Each row has a hidden value; after the row comes its group, the name of the range that the value falls in. Each part has its own.
[-119   -2  210 -166   96 -124   76  -83   49 -170  142  -59 -258 -283
  -47   -5  152  -79  239  -65  267 -112  222  355 -107   56  336 -238
 -174 -136 -203  175 -125 -119  -72 -238   25  161]
E
[-241 -114   76   62  -20  -14   54  -25  -28  103   34  144   99 -164
 -132   35  -91   61  -56  100   21   76 -244  138   77   26   16   99
  -38  -41  -15 -149   84 -226  -44    3  -22  -38]
B
[ -69  144 -182 -129   58   49 -104  -55  257  238   58  397  -63 -105
   43 -213 -419   97  -91  134  -95  169 -119 -155  107 -122 -183  244
 -171 -262  197 -119   24 -275 -102   28   37 -236]
L
[-185   -7  276 -168   -5 -210  149  -33   77  -94  113 -193 -306 -235
  -36   94  243   94  305   40  357 -116  277  353  -67   48  245 -210
  -35   17 -147  137  -29  121 -188 -190  -23  208]
A
[  29  -34  335 -295  161  -49   35  -77  -11 -132  195  -77 -129 -134
 -165  138  166   14  189  -68  192 -126  223  282  -40 -123  271 -441
 -262  -70 -200  246 -146 -155  149 -174   20  157]
A
[ 252 -449   10  345   36 -344  -95 -347  135   96   98 -143 -179  452
  231   26  378 -164 -165 -459 -278    7 -146   18   43  119  -36  249
  401  107 -233   16  232  340   94  202 -273 -173]
E
[  16   -6  141   92   13    4  247   21 -222   28  210  -54  122   -9
 -284  141  173  259  116   50  139  -96   16  187   59  110   73  -83
   61  313 -144 -217  -27  178  -35  -77  -58  311]
N
[  64  159 -172 -239   70  -21 -115 -136  281  317  -15  376 -164  -63
  108 -199 -383   54 -125  116 -106  164  -99 -198   99 -182 -198  246
 -132 -284  149  -28  -15 -110 -104   25   46 -278]
E
[ 188   95 -233 -333  151 -168 -291 -222  155  277   11  291 -148 -102
  201 -313 -333   61 -251  193 -158  143 -157 -115  172 -203 -224  253
  -62 -333  118  -59   67 -183  -12   22   36 -283]
E
[-223   14  161  -63  -99   71   82   45  187  246   94  126   69   51
 -178  154 -183  332   64  180   61  126  -66  -71  156 -219 -188  -24
 -124   85  185 -100  132  -68  -24   94  -31 -113]
N
[  10  140 -116 -264   33  -46 -112 -122  327  331  -26  328 -194  -51
  115 -153 -363   97  -89  139  -70  171  -71 -192  108 -222 -214  215
 -124 -265  177    5   24  -84 -119   45   37 -295]
P
[ 307   40  153 -253  375  105  -29 -164  -95 -254  287  155  -77 -136
 -177  -54   65 -262   92 -318   15 -167  206  227 -132  -37  421 -447
 -426 -250 -342  273 -382 -375  305 -267   81  170]
B
[ 168   71 -118 -386  121 -144 -343 -157   54  281  131  154   52   -2
   65 -211 -319  348 -238  366 -126  146 -147  -98  317 -370 -356   69
  -97 -146  223 -154  214 -242  152   87   16 -244]
N
[ 158 -562  171  277  -53 -767 -204 -382  142 -111  245 -722 -436  450
  427   13  812   92   74 -316   24 -127  201  350   94  132    0   73
  645  317 -245   53  522  619    1  147 -387    2]
N
[-198  139  -98   12  -48  110   70  -13  423  243   28  387 -166  -26
   19  -92 -355   49   66  -12  -17  172  -22 -189    9  -63 -115  239
 -167 -191  185  -42  -19 -104 -218   35   10 -233]
L
[ 329   34 -206 -260  167 -175 -254 -256  131  305   33  243 -131   74
  185 -232 -221   54 -274   67 -233  110 -149 -172  169 -188 -246  245
   25 -224   53  -46   58  -14   47   78  -19 -258]
P
[ 227   11  184 -218  315   88    5 -150  -57 -214  247  131  -90 -130
 -173   -9   73 -240  109 -293   40 -145  183  224 -128  -36  394 -414
 -384 -217 -317  264 -336 -323  256 -240   67  145]
B
[ 273   86 -147 -420  150 -190 -309 -195  118  319   74  175  -99   28
  147 -213 -260  248 -240  262 -152  120  -90 -154  253 -317 -331  138
  -30 -192  161  -64  127  -69   71   79   -2 -243]
H
[ 319 -332   -3   87   95 -276 -183 -303   53  197   96  -50  -58  379
  150   14  189    2 -259 -218 -299   44 -200  -62  154  -71 -175  173
  270   53 -118  -25  215  194  187  211 -201 -199]
A
[ 310 -337   46  131   57 -299 -162 -276   66  160  186 -169  -54  467
  128   50  280  117 -172 -214 -241   14  -96  -40  177  -82 -196  103
  304  184  -94  -54  274  285  197  221 -239 -139]
M
[ 102   20  328 -365  200  -46   -3  -71  -49 -164  280 -116 -109 -117
 -186  103  166  101  214  -20  215 -151  303  285   -4 -175  249 -526
 -302  -37 -179  227 -145 -170  204 -197   31  202]
M
[ 160 -539  174  268  -16 -480 -181 -302   24   19  218 -446  -88  471
  182  112  542  126 -100 -246 -144  -34  -70  178  177    3 -108   47
  454  295 -166  -46  450  330  193  230 -324  -82]
N
[-333  -86  238   13  -15 -137  152  -10    8 -174  118 -113 -172 -321
  -92   53  197  -17  258   -3  318  -88  121  425  -88  156  325 -143
  -68  -25 -172   46  -10 -119 -164 -201  -18  196]
B
[   7  -20  102 -102   31  -30   69  -22  -98  173  100   62   92  -30
 -176   96  -19  247  -42  163   29   14 -110   56  139  -75  -84  -10
    2  105  -12 -143   43   15   11   17  -36   69]
H
[-169  -73  149  -91  -41  -28   48  -11   39  212   28   99   64  -58
 -139  129  -97  209  -38  175   35   87 -170   42  135 -128 -107   21
  -41   18   60  -88  108  -89  -19   61  -33  -69]
A
[ 221  -80 -167 -212  162 -202 -303 -250    5  243   31  197   -8   -9
  144 -223 -193   46 -341  132 -234  118 -283  -52  208 -162 -215  231
   38 -226   33 -109  144 -185  113   85  -25 -253]
E
[-124  -48  145  -82  -13  -46   22    7 -117  117  152  -15  165  -70
 -203   89  -29  344   -6  259   89   34 -114  141  189 -119  -96  -76
  -31  143   50 -200  153 -115   52   13  -33   65]
N
[ 187  -17  -85 -289  108 -145 -317 -168   35  289  133  128   91   90
   50 -147 -246  320 -265  282 -178  140 -194 -113  314 -340 -361   85
  -31  -83  184 -158  235 -189  190  138  -30 -246]
N
[ -87   -6  117 -103  -27   15   68   -9   99  247   52  142   32   25
 -137  123 -128  228  -15  132    4   88 -106  -55  129 -155 -144   21
  -63   34   85  -74   62  -14  -18   72  -31  -76]
H
[-186  -73  184 -114  -54  -36   32    7   43  198   70   44   81  -31
 -159  148  -79  286  -12  216   60   78 -127   48  168 -174 -135  -35
  -52   62   95  -94  148  -91    9   71  -43  -57]
H
[ 162 -488  -22  411   37 -459 -152 -344  109  -50  171 -267 -233  359
  308  -76  480 -159 -102 -437 -196  -37  -78  176   30  230   36  266
  462  104 -250  -36  313  286   35  150 -301  -96]
L
[-102  -73   95   24   -6  -40  123  -44  -26  133   35   95   19  -81
 -125   85    0   82  -13   44   38   27 -144  103   52   36   19   73
   24   38  -65 -101   19    3  -76   -7  -37   34]
P
[ 134  102 -220 -322  122 -167 -276 -209  212  283   -1  289 -180 -105
  212 -305 -343   64 -213  192 -132  151 -132 -123  158 -206 -225  262
  -66 -338  141  -43   77 -168  -50   26   34 -303]
E
[  17    1   74  157   39  -65  316  -52 -112  -45  109    0 -141 -120
 -130   52  250  -53  174 -169  165 -140   86  244 -124  311  277   44
  112  141 -295  -74 -175  281 -217 -176  -51  318]
E
[  69  -14   -4  254   83   56  314  -31 -226  -22  133  133   50  -90
 -225   35  158  -65   55 -182   39 -113  -74  178  -89  340  236  106
   83  155 -293 -196 -197  151 -126 -135  -45  314]
B

[  68  418   33  317   62  -48  347 -122 -473  -96  -41   12 -360 -180
 -184  -95  397  169  282 -140  353  -73  117 -197  157  -76 -167 -242
  -30   49  260  -21  316 -222  181   63   47 -229]
(9)
[ 434  102   45  241  188  -25 -153   16 -406   12 -154  253 -281   43
 -225 -223  199  283  267 -191   70  -92  381 -269 -263  -74   45 -192
  111  373  448  371  487 -178  128  279 -195 -123]
(19)
[ 303   81  140   11 -293 -228 -168 -103  298  207 -409   51    2 -512
  122 -103 -157  184  -50   29  222  146  185  -33   52  233  -23  -73
 -317  -33  158   65 -116  174   10  -78  154 -266]
(25)
[ 111  142   -8  183  260  -70  250 -164   21 -283  239  136  110  -78
 -144 -152  299 -430  291  -11  357  -47  108 -298   67   57  -26  215
  358  -80  197  -97  260 -388  311  -55 -596  106]
(16)
[  69   19  109   43 -121  157  -99   78  -55 -108   37 -189   -4  -89
  -17   18 -191   12   25    3 -133  108 -251   26  209  107  -43  189
  -52 -177  -87   11 -131   -7  176   29    0  -78]
(24)
[  82 -215  -81    3  -61   67 -131  120  -61  -70   -3 -187  121  -34
  136   66 -218  -99    7   43  -93   90 -229   94  -44  123    4  239
   65 -141 -159   11   -2   12  -18  -14  -72   76]
(24)
[ 193   18  138   15 -131  189 -138  102    4  -73  -22 -147  -66 -198
    9  -20 -315   46  -11    4 -128  181 -169  -17  169  175   45  210
 -108 -166  -35   90 -121   28  165   27   19  -67]
(31)
[ 200 -172   47  -36  -14  225 -205  292  -35    2   13 -125   69 -139
   96   34 -454  -15  -70  -39 -214  222 -172  -64  -68  169  168  332
    5 -116 -115  189   -4   59   66    4  -60   82]
(25)
[ -53 -131   -2  -59  -61  181   10  437 -235 -229   17 -185  131  209
  -71   37  -22 -177   28   11 -220 -167 -299    3   68  -86   79  260
  183 -179  -71 -174 -174 -139  244 -203 -219   96]
(14)
[  58 -112    6   32  -56  163 -117  128  -49  -11   53 -202   44 -160
  130   82 -337  -13  -20  -13 -131  249 -275   38   46  204   22  262
  -22 -168 -187   95  -17   44   19   26   18    1]
(19)
[ 143  285   33  215  185   26  345  322 -740  189 -155  -36  -96 -222
  -88   11  146  317   49 -347  319 -210  207 -440  -88 -454    0 -155
  -98   37  141  170  431   30   38   -5  294  -46]
(31)
[-243  184 -122  289  255 -162  451  -39 -297  310  134  -96  224 -482
  225  180   82   -7   57 -268  514  229  -83 -314  -31  -29 -180   52
    1 -137 -216   53  450   29 -155  -55  175  -69]
(19)
[ -38    1   21   -4 -168  160   32  307 -276 -232  -48 -210  -81  126
  -92   25   27  -28   62   37 -182 -119 -284   81  169  -20    3  107
   44 -154  -25 -188 -188 -122  233 -150  -54  -45]
(16)
[  62   25   49   46 -330 -427 -164 -148  210  187 -438   34  159 -227
   69  -61  223  158   38   52  223  -99   97  103   53   77 -213 -218
 -198   45  142 -123 -160  114   -2 -110   93 -352]
(13)
[  56   52   -7   21 -383 -356  -17  -83  102   44 -459  -37    6 -209
   62  -59  257  100   56  117  248 -157   53  164   99   80 -176 -225
 -197  -37  151 -260 -202   43   22 -216  111 -294]
(16)
[ 216   17   57   43 -292 -319 -178 -166  271  275 -429   25   63 -484
  196  -54  -91  210  -39   25  261  143  147   37  -10  230 -102 -129
 -307   -3  100   58  -62  209 -104  -52  207 -292]
(31)
[  60 -117   -7   23 -101  160 -143  202 -216 -117  -16 -203  -27   71
   11   46 -155   35   36   10 -220   36 -264   99   40   60   -4  155
   26  -95  -96   18  -54  -15   88   22  -12  -13]
(9)
[ 186  292   39  130  249   19  560   92 -374 -219  112  -68  161 -222
 -138  -78  243 -308  123 -145  563 -361  183 -495  169 -459   -7  185
  147 -303  124 -160  263 -191  279 -181 -171  257]
(9)
[ 256   54  175   21 -282 -263 -276 -171  388  224 -356   73  110 -434
   92 -109 -120  170  -33   25  160  146  144  -18   82  238  -82  -54
 -275   -7  144   88 -158  171   44  -11   79 -316]
(31)
[  86   43  -26   13 -360 -336   18  -79   82    0 -443  -49    1 -209
   70  -62  240   51   57  127  274 -175   65  149   88   63 -152 -194
 -174  -65  149 -269 -180   24   18 -226   90 -232]
(16)
[ 186   78   31   54 -402 -361 -107 -212  127   93 -501  -25  -65 -298
   80  -92  178  213   56  104  271  -99  129  169  100  105 -203 -276
 -291   -2  183 -135 -149  111  -30  -88  210 -333]
(9)
[ 190 -153   45  -28  -32  187 -176  198   23  -24   25 -141   94 -165
  107   27 -414  -61  -56   -9 -147  206 -177  -42   -8  174  120  331
    2 -161 -123  138  -31   50   71    1  -72   81]
(31)
[ 275  383   88  219   27   31  256  156 -636 -314 -214  151 -511  164
 -441 -272  582  181  356 -108  170 -444  304 -243   64 -273    5 -322
  110  200  585  -68  236 -395  409  -14 -197 -163]
(14)
[  58 -110  -32   -5 -126  161  -60  279 -297 -187  -58 -224  -52  123
  -21   41  -81   -3   41   30 -193  -86 -252  102   44  -21   19  134
   44 -123  -68  -78  -85  -54  116  -62  -19   30]
(13)
[ -61 -218 -172    5 -108   40  -17  197 -185 -108  -42 -236   50   32
  154  114  -97 -105   30   74  -88   43 -309  184  -58  125  -17  165
   87 -142 -188 -126  -19  -35  -49 -125  -34   57]
(13)
[ 116  -73  -18   44 -154  143 -107  110 -173  -50  -89 -217 -144 -133
  104   48 -255  113   10   20 -123  164 -222  124   42  175   -3  105
 -101 -115  -99   64  -18   46   -7   35  136  -61]
(19)
[ 159 -163  -16   -2  -92  164 -179  214 -207 -134  -49 -184  -20   75
   15   20 -194   17   26   17 -210   -7 -198   83  -16   32   42  176
   38  -86  -64   50  -32  -11   73   34  -38   49]
(24)
[ 213 -168  -90  106  391  -54  -11  389 -520   61   -5  138  347  246
 -121  -46  201  -51  118 -273   96 -376  247 -423 -430 -485  101  110
  373  193  156  221  501 -119   65   42 -332  241]
(9)
[  81  -58  -66   25 -283 -310  -67  -90   92   68 -364  -65   86 -208
  141  -16  120   48   35   96  219  -72   17  151   -1  100 -151 -117
 -136  -48   51 -154  -90   74  -69 -140   85 -180]
(13)
[ -69   37  -68  209  307  -98  147  345 -430  497  -42   77  218 -320
  147  135  -57  244  -23 -397  217  188   99 -432 -361 -118   44    1
   17  156  -66  329  533  110 -161  -10  151  -78]
(25)
[ -95  -79 -187  156  341 -181  286  -51   53 -110  264  111  388  -90
   75  -13  250 -546  216  -41  398   33    2 -270 -151   95  -19  309
  467  -93   -7 -125  352 -324   95 -163 -616  203]
(14)
[  40  -88 -127   19 -323 -362  -25  -73   66  100 -428  -87   81 -228
  202   14  150   57   24  115  262  -86    7  203  -43  111 -158 -160
 -154  -49   27 -208  -89   94 -141 -197  143 -185]
(13)
[ 354   46   18   98  236  -10   63  363 -557 -201 -142  209   -7  326
 -359 -224  430  -15  233 -170  101 -571  378 -390 -240 -488  132  -63
  327  223  462   61  340 -298  322  -22 -418  134]
(16)
[ 571  101   83  113  241   33   37  184 -471 -210 -131  184  -56  139
 -329 -270  264    1  212 -161  210 -501  473 -441 -174 -477  127  -16
  220  149  476  177  390 -221  297   98 -333  186]
(24)
[-179   -1 -101  266  334 -186   99   43 -160  466  122   90  324 -353
  216  143  -24   80   51 -322  272  359   -7 -339 -289  104  -83   81
  104  114 -151  298  530   46 -182   70  -12 -117]
(31)
[ -54  -17  -20    4 -312 -314  -17  -17  170   35 -338  -34  134 -162
   85  -29  214  -29   51  106  176  -88  -51  140   82  136 -142  -96
  -78  -74   72 -269 -222   -5   52 -252  -28 -241]
(14)
[  67 -207  -86    2  -78  135 -130  201 -191 -136   -9 -211   19   76
   77   63 -177  -52   33   44 -189   36 -268  129  -40   89   20  201
   83 -109 -134   -4  -15  -28   20  -12  -65   70]
(9)
[  18 -181   14   19   -5  138 -191  159  -32  -53  113 -169  192   19
   63   69 -247  -91    6  -15 -208  140 -292   24   20  116    5  309
  103 -130 -186   73  -41   -1   87   41 -136   37]
(24)
[ 667  274  207  147  199  113   28 -110   -1 -262    7  295 -297 -263
 -284 -363    5 -107  250  -58  266    3  482 -456   11   89  204  114
  121   80  539  248  316 -303  406  125 -467   66]
(25)
[ 162 -156  -42   17 -111  134 -161  148 -157  -62  -76 -193  -65  -58
  101   36 -260   57    8   24 -147  109 -194  110  -38  138   30  154
  -30  -94  -91   83    4   36  -14   41   48   16]
(19)

Next part:
[  88 -173   53  299  141 -109  -38    1 -226  105 -171 -266   -3   21
  231   88  213  222 -157  154  -81 -213  -27  -78  166  -35 -234  -78
 -119   61  193  118 -123  368   50  269  128   59]
T
[ 406  -45  307  406   24   26    8   76 -278  -75   36  -29  503  395
  333  -88   53  319 -162  464 -186  149  239  408 -155  -15  283  376
 -138 -133   -1 -122   20  -46   11 -139 -220 -324]
J
[-160  119  151   74 -182  369  169  105 -179  189  137   62 -407  -51
 -185  250  154 -245    1   36  176  -20   14  -19  207   88 -118  -51
  476  -51  330  150 -172  180    2  -68  177  215]
X
[  39   41  -57  -39  -23 -139  127  -48  132   49 -393   -9  -56   67
  -49  490  102  -57  -49  102 -216 -199  231 -263  183  180   33    0
  402  -94 -136  -34  107 -304 -149   36  303  117]
Q
[ 117 -116  162  386  139   18    3   22 -226   70 -197 -259  -55   29
  265   68  199  333 -207  273  -75 -123  -15 -132  157   -4 -212 -101
  -90   44  235  109 -122  464  105  292  109   42]
R
[   3   -2  -64  -23  -14  -45   94  -47   32   31 -267  -13  -19   96
   -1  336   95  -93  -11   80  -93 -162  203  -27  162   57  -17   79
  346  -49  -34    8   -1 -189 -119    5  195   56]
Q
[ 464   33  414  379 -117   13   38  102 -222 -101  154   94  460  321
  221 -119  -58  338 -105  366 -243  258  201  215 -261  155  421  330
 -142 -194  -79 -160  244 -193   51 -248 -246 -299]
S
[-183 -165 -240 -305  -94 -131  -62 -319  126 -238  113  122    2 -123
  202 -443 -334   75  480 -620  183  -60  -94   77  -76 -129 -155    5
 -183  240  -90  217  325 -110  184   18 -215  -51]
W
[ 388   19  298  322  -28    7   27   34 -210  -97   28    7  481  361
  251  -18   32  262 -131  397 -182  160  284  378 -155   28  309  394
  -60 -139  -67 -143   70 -131  -13 -209 -205 -302]
J
[-206 -107 -253 -358 -160 -135  -30 -277  130 -139  203  235   65  -35
  133 -381 -317  -27  511 -643  167  -34  -84  153  -59 -121  -68   70
  -90  197 -126  214  345 -316  108 -128 -174  -19]
Q
[ 442   42  360  434  -44   24   48  138 -262   36   36   73  524  475
  289   10   84  351 -201  536 -277  204  230  319 -128   67  372  375
  -59 -192  -28 -137  109 -226  -46 -226 -138 -251]
J
[ 128 -177  114  356  123  -62  -58   39 -305  111 -107 -294  -18   21
  208   79  240  208 -195  209  -62 -184  -27  -25  137  -28 -229  -50
 -137   44  256  103 -169  443   52  250   90   44]
T
[  35   85   11   26  -38  -92  106  -67   93   68 -356  -34  -85   38
  -21  427  120   58  -81  102 -170 -141  178 -265  207  160  -40  -25
  333  -36  -61   18   94 -139  -93   42  284  150]
W
[-106 -351 -216  -35  284   47   30 -233  -60 -346   24 -110  328   88
  504 -538 -203   75  304 -205  250 -174   96  617  -69 -428 -125  198
 -218  157  -15  133 -217  275  245  222 -313 -447]
W
[ -32  102   81   37 -253  115   21   61 -218  240  170   89 -133   93
 -159  214  169 -169    4  -16   69   19   14  159  155   54  -70  133
  285  -10  241  126  -23  -88 -122 -231  127  212]
T
[-187 -131 -145 -264 -133   -6    0 -243  113 -234  177  162 -117 -160
  139 -418 -347   34  473 -556  189  -16 -103  -27 -102  -48  -91  -54
  -98  172  -49  198  327  -82  216   16 -211  -37]
R
[ -32  245  284  144  -65  196  278   24   30  119 -127   16 -245  -59
 -124  516  175  -37 -140  185  -66  -70  219 -375  204  275   50 -117
  505 -143   16   12  -45  119   29  -46  264  159]
X
[ -31   87  139  -25  -55  117  171 -110  107 -156 -130   33 -198 -114
   -9  235  -56  -29   69  -10   -7  -61  227 -299   18  208   59  -67
  324  -58  -95  -12  128   21   92  -11   21   12]
X
[  50 -352 -210 -106   85  -21  -33  -78  -22 -362 -260 -132  -69   -4
  135  -11 -143 -225  174   19   10 -228  221  122 -123  -27   -4  118
  146  -38  -31  -81    8 -114  -28  207 -139 -218]
T
[ 101 -187   79  363  188  -40  -24   11 -228   62 -241 -286  -16   41
  311   42  195  312 -191  246  -81 -186  -27  -86  166  -56 -251  -94
 -130   64  230  120 -143  447   87  343  113   23]
W
[  53 -378 -156 -100   53   35   21  -14  -26 -383 -140  -96 -137  -78
   71  -85 -207 -287  227  -27   22 -215  174   52 -191   37   68   54
  147 -103  -29  -99   26  -99   37  230 -161 -253]
J
[  79 -191   72  314  131  -91  -64    6 -276  112 -103 -304  -58  -35
  207   52  227  208 -158  112  -36 -218  -72  -76  160  -40 -290 -106
 -167   86  253  144 -158  482   79  284  108   78]
T
[ -59   98  169  158 -243  345  103  179 -259  255  155  125 -310  102
 -129  179  157 -140  -34  155   94   80  -42   55  172   86  -56   30
  395  -68  379  140  -73   14  -63 -128  151  226]
R
[   1   -3  -15  -50  -54  -13  220   56   97   50 -187   32 -157  -22
 -169  414   45 -248   36   38 -149 -217  182 -255  118  219  116  -61
  469 -191  -99  -46   22 -257  -81   56  288   56]
J
[   1  107  221  131  -79  189  199   54   -6   34 -158    6 -333  -80
  -85  404   93  -44  -87  190  -78  -73  158 -432  115  288   38 -150
  427 -136   62   -4   49   68   29   39  189  149]
X
[  -6 -411 -276 -144  105  -21  -42  -91  -14 -370 -245 -108  -85   -9
  188 -115 -188 -227  246  -49   46 -250  162  133 -122  -78  -41   86
  100   -1  -13  -35   21 -123    0  251 -160 -217]
T
[ 165 -138  268  367   32   39   75  133 -268   50  131 -186  -73 -106
   66  -28   97  126 -113  106  -60 -106  -65 -150   -3  127  -32 -123
 -105  -92  196   51  -90  430  178  199   47  -46]
S
[-119   94   44   70 -187  156   64   91 -236  343  132   60 -180   98
 -132  250  245 -187  -27   -3  107  -53  -37  165  278  -16 -166   69
  346    9  317  195 -157   14 -118 -149  241  266]
Q
[  52   82    2  -44  -92  -98  120  -27   82   55 -314  -47 -147  -11
 -189  573  147 -168  -75   90 -173 -187  252 -261  174  235   22   12
  459 -114  -86  -58   55 -227 -168  -20  301  152]
T
[ 116 -130  166  389  129   22  -17   20 -240   51 -184 -270  -92   -4
  263   43  184  338 -199  257  -65 -122  -35 -159  138    5 -235 -122
 -120   56  257  116 -103  498  120  308   83   49]
R
[ -28   75  182  260 -111  332  167  214 -280  306  108   87 -133  202
  -13  172  217  -57 -108  272   47   32  -13  159  222    6  -27   56
  359 -101  347  138 -201   67  -46  -60  204  133]
R
[ 159 -102  274  364    2   18   55  126 -279  102  128 -189  -94 -107
   41   18  138  142 -136   97  -62  -98  -82 -175   32  137  -66 -130
 -100  -70  216   74  -76  430  156  173   80   19]
S
[  32 -377 -166 -145   12   44   17  -23  -19 -399  -82  -62 -165 -106
   43 -131 -249 -319  281  -99   53 -197  150   50 -215   47   74   48
  140  -95  -28  -85   64 -126   50  200 -187 -246]
J
[ 134 -154  229  330   34   16   60  114 -254   54  103 -202 -119 -137
   54   -9  102  103  -97   66  -47 -138  -80 -187   18  121  -74 -151
  -95  -70  203   67  -90  434  170  230   71  -10]
S
[   6   90   66  -57 -103   29  210    0   56   18  -54   13 -104  -60
 -224  384   61 -263   26  -33  -49 -146  225  -87  101  187   98   33
  447 -155  -78  -38  -46 -122  -47  -68  210   17]
J
[ 133 -149  103  371  143  -64  -55   11 -244   92 -243 -272   -9   65
  285   80  220  339 -217  260 -104 -149  -22  -96  171  -34 -248  -67
 -131   72  238  116  -98  400   51  286  118   66]
W
[ 101 -122  168  363  104   37  -15   14 -237   45 -133 -233  -86    2
  263   -4  153  330 -160  217  -47  -92  -47 -132  118    1 -215 -109
 -130   61  251  124  -73  469  132  273   53   44]
R
[-166   55   31  -37 -235  205  136  117 -181  268  283  110 -295  -42
 -267  182  128 -367  107 -164  157  -81  -63   88  186   60  -87   -4
  399  -55  268  170 -135  -15  -51 -134  207  216]
J
